Below are the code and all the weights of a small trained network. Each question names an input and a class and asks about switching units off, where a switched-off unit gives its printed mean instead of its output.

import numpy as np


def w(rows, s, z=0):
    codes = np.array(rows[::2]) - 128.0
    scale = np.full(codes.shape[1], s)
    scale[-1] = z or s
    return codes * scale


def norm(h):
    return h / np.sqrt((h * h).mean(-1, keepdims=True) + 1e-5)


def f(y):
    return y / 2 * (1 + np.tanh(0.7978845608 * (y + 0.044715 * y**3)))


def log_softmax(a):
    a = a - a.max(-1, keepdims=True)
    return a - np.log(np.exp(a).sum(-1, keepdims=True))


def net(x, mask):
    res = np.array(x, float).reshape(1, 6) / 4 @ E
    u = 0
    for l in range(4):
        y = f(norm(res) @ A[l][:, :-1].T + A[l][:, -1])
        res = res + np.where(mask[u : u + 4], y, B[l][:, -1]) @ B[l][:, :-1]
        u += 4
    return log_softmax(norm(res)[-1] @ U[:, :-1].T + U[:, -1])


A, B = {}, {}
E = w([
[171,137,11],'x0',
[110,227,213],'x1',
[130,127,124],'x2',
[245,103,207],'x3',
[128,130,128],'x4',
[129,126,126],'x5',
],0.012)
A[0] = w([
[2,133,71,253],'L0N1',
[164,218,95,131],'L0N2',
[71,8,149,133],'L0N3',
[27,157,140,14],'L0N4',
],0.018,0.0081)
B[0] = w([
[46,203,67,248],'L0N1',
[61,1,155,156],'L0N2',
[73,27,145,169],'L0N3',
[172,251,153,155],'L0N4',
],0.02,0.014)
A[1] = w([
[141,133,27,1],'L1N1',
[194,40,115,21],'L1N2',
[200,125,5,94],'L1N3',
[199,150,73,136],'L1N4',
],0.032,0.001)
B[1] = w([
[87,51,114,220],'L1N1',
[201,185,43,255],'L1N2',
[21,236,2,195],'L1N3',
[87,112,136,148],'L1N4',
],0.031,0.011)
A[2] = w([
[51,116,152,61],'L2N1',
[162,195,202,210],'L2N2',
[140,117,107,10],'L2N3',
[213,73,251,21],'L2N4',
],0.02,0.0014)
B[2] = w([
[138,110,198,255],'L2N1',
[128,215,137,236],'L2N2',
[131,112,130,136],'L2N3',
[253,137,170,225],'L2N4',
],0.027,0.0054)
A[3] = w([
[22,108,110,125],'L3N1',
[246,119,117,118],'L3N2',
[110,134,22,69],'L3N3',
[4,75,99,2],'L3N4',
],0.019,0.0039)
B[3] = w([
[193,128,199,245],'L3N1',
[199,7,154,219],'L3N2',
[180,67,84,238],'L3N3',
[141,47,245,241],'L3N4',
],0.02,0.011)
U = w([
[61,104,223,255],'0',
[215,93,76,198],'1',
[34,53,98,94],'2',
[124,166,11,66],'3',
[89,249,196,25],'4',
[231,152,194,25],'5',
],0.021,0.0047)

Each question gives the input, the list of numbers given to net, and the class t.
The units are the neurons (one row each of A and B). Each row of codes is followed by its name. A weight is (code - 128) times the scale printed after its matrix; where a second scale follows, it is the last column's (A, B and U).
mask holds one flag per neuron, layer by layer. A switched-off neuron (its flag False) gives its mean, the last column of its row in B, instead of its output. The means were averaged over made-up inputs and are rounded, as every weight is.
A unit's drop is (log p(t) with every unit on - log p(t) with that unit switched off) / (log p(t) with every unit on - log p(t) with every unit switched off).
The circuit of an input: a set's keep is (log p(t) with only the set's units on - log p(t) with every unit switched off) / (log p(t) with every unit on - log p(t) with every unit switched off). Starting from the 12 units with the biggest drops (on a tie, the unit counted first), units are removed one at a time, each time the one whose removal leaves the highest keep (on an exact tie, the one counted first), for as long as the keep stays at least 0.8.
circuit, biggest first: the units of the circuit, biggest drop first
unit that matters most: the unit with the biggest drop
k most important neurons: the k neurons with the biggest drops, biggest first
k most important neurons of layer l: the k neurons of layer l with the biggest drops, biggest first
input [-1,-4,-6,-4,-1,1], class 0: unit that matters most	L1N2
input [3,6,-5,-6,0,-4], class 0: 2 most important neurons	[L1N2 L0N2]
input [1,-6,-1,-7,1,-1], class 2: 2 most important neurons	[L0N2 L0N1]
input [-5,1,2,-4,-6,-2], class 4: 2 most important neurons of layer 1	[L1N2 L1N1]
input [-2,5,-7,-5,4,6], class 4: 2 most important neurons	[L0N4 L1N2]
input [7,-3,7,4,3,-8], class 3: 2 most important neurons	[L0N1 L1N3]
input [8,-1,-2,7,3,6], class 3: 2 most important neurons	[L0N1 L1N3]
input [2,0,-1,-6,-6,-8], class 2: 2 most important neurons	[L0N1 L1N2]
input [-1,0,-3,-1,5,5], class 0: 2 most important neurons	[L1N2 L0N1]
input [1,-6,4,3,-8,1], class 3: 2 most important neurons	[L0N1 L0N2]
input [7,-3,4,-3,5,3], class 2: 2 most important neurons	[L1N1 L1N2]
input [-2,-8,-1,-7,-1,1], class 0: circuit, biggest first	[L1N2 L3N4]
input [1,-7,-4,3,-7,5], class 3: 2 most important neurons	[L0N1 L0N2]
input [1,-7,-1,5,5,5], class 3: unit that matters most	L0N2
input [-5,0,6,-7,-7,-4], class 0: 2 most important neurons of layer 2	[L2N2 L2N4]
input [3,0,2,5,4,5], class 3: 2 most important neurons of layer 0	[L0N1 L0N3]
input [-8,2,-1,-3,-5,6], class 4: 2 most important neurons	[L1N1 L0N4]
input [-3,7,7,-1,8,-6], class 4: circuit, biggest first	[L1N1 L1N2 L3N4]
input [6,-5,7,5,1,2], class 3: 3 most important neurons	[L0N1 L1N3 L1N2]
input [3,-8,2,-8,5,-7], class 2: unit that matters most	L1N2
input [0,-4,-8,-5,-3,-2], class 0: 2 most important neurons of layer 1	[L1N2 L1N3]
input [0,5,8,-5,8,4], class 4: 2 most important neurons of layer 0	[L0N4 L0N3]
input [8,-1,-3,4,-8,-5], class 3: 2 most important neurons of layer 0	[L0N1 L0N3]
input [0,-7,8,-2,-2,0], class 0: 2 most important neurons of layer 3	[L3N4 L3N1]
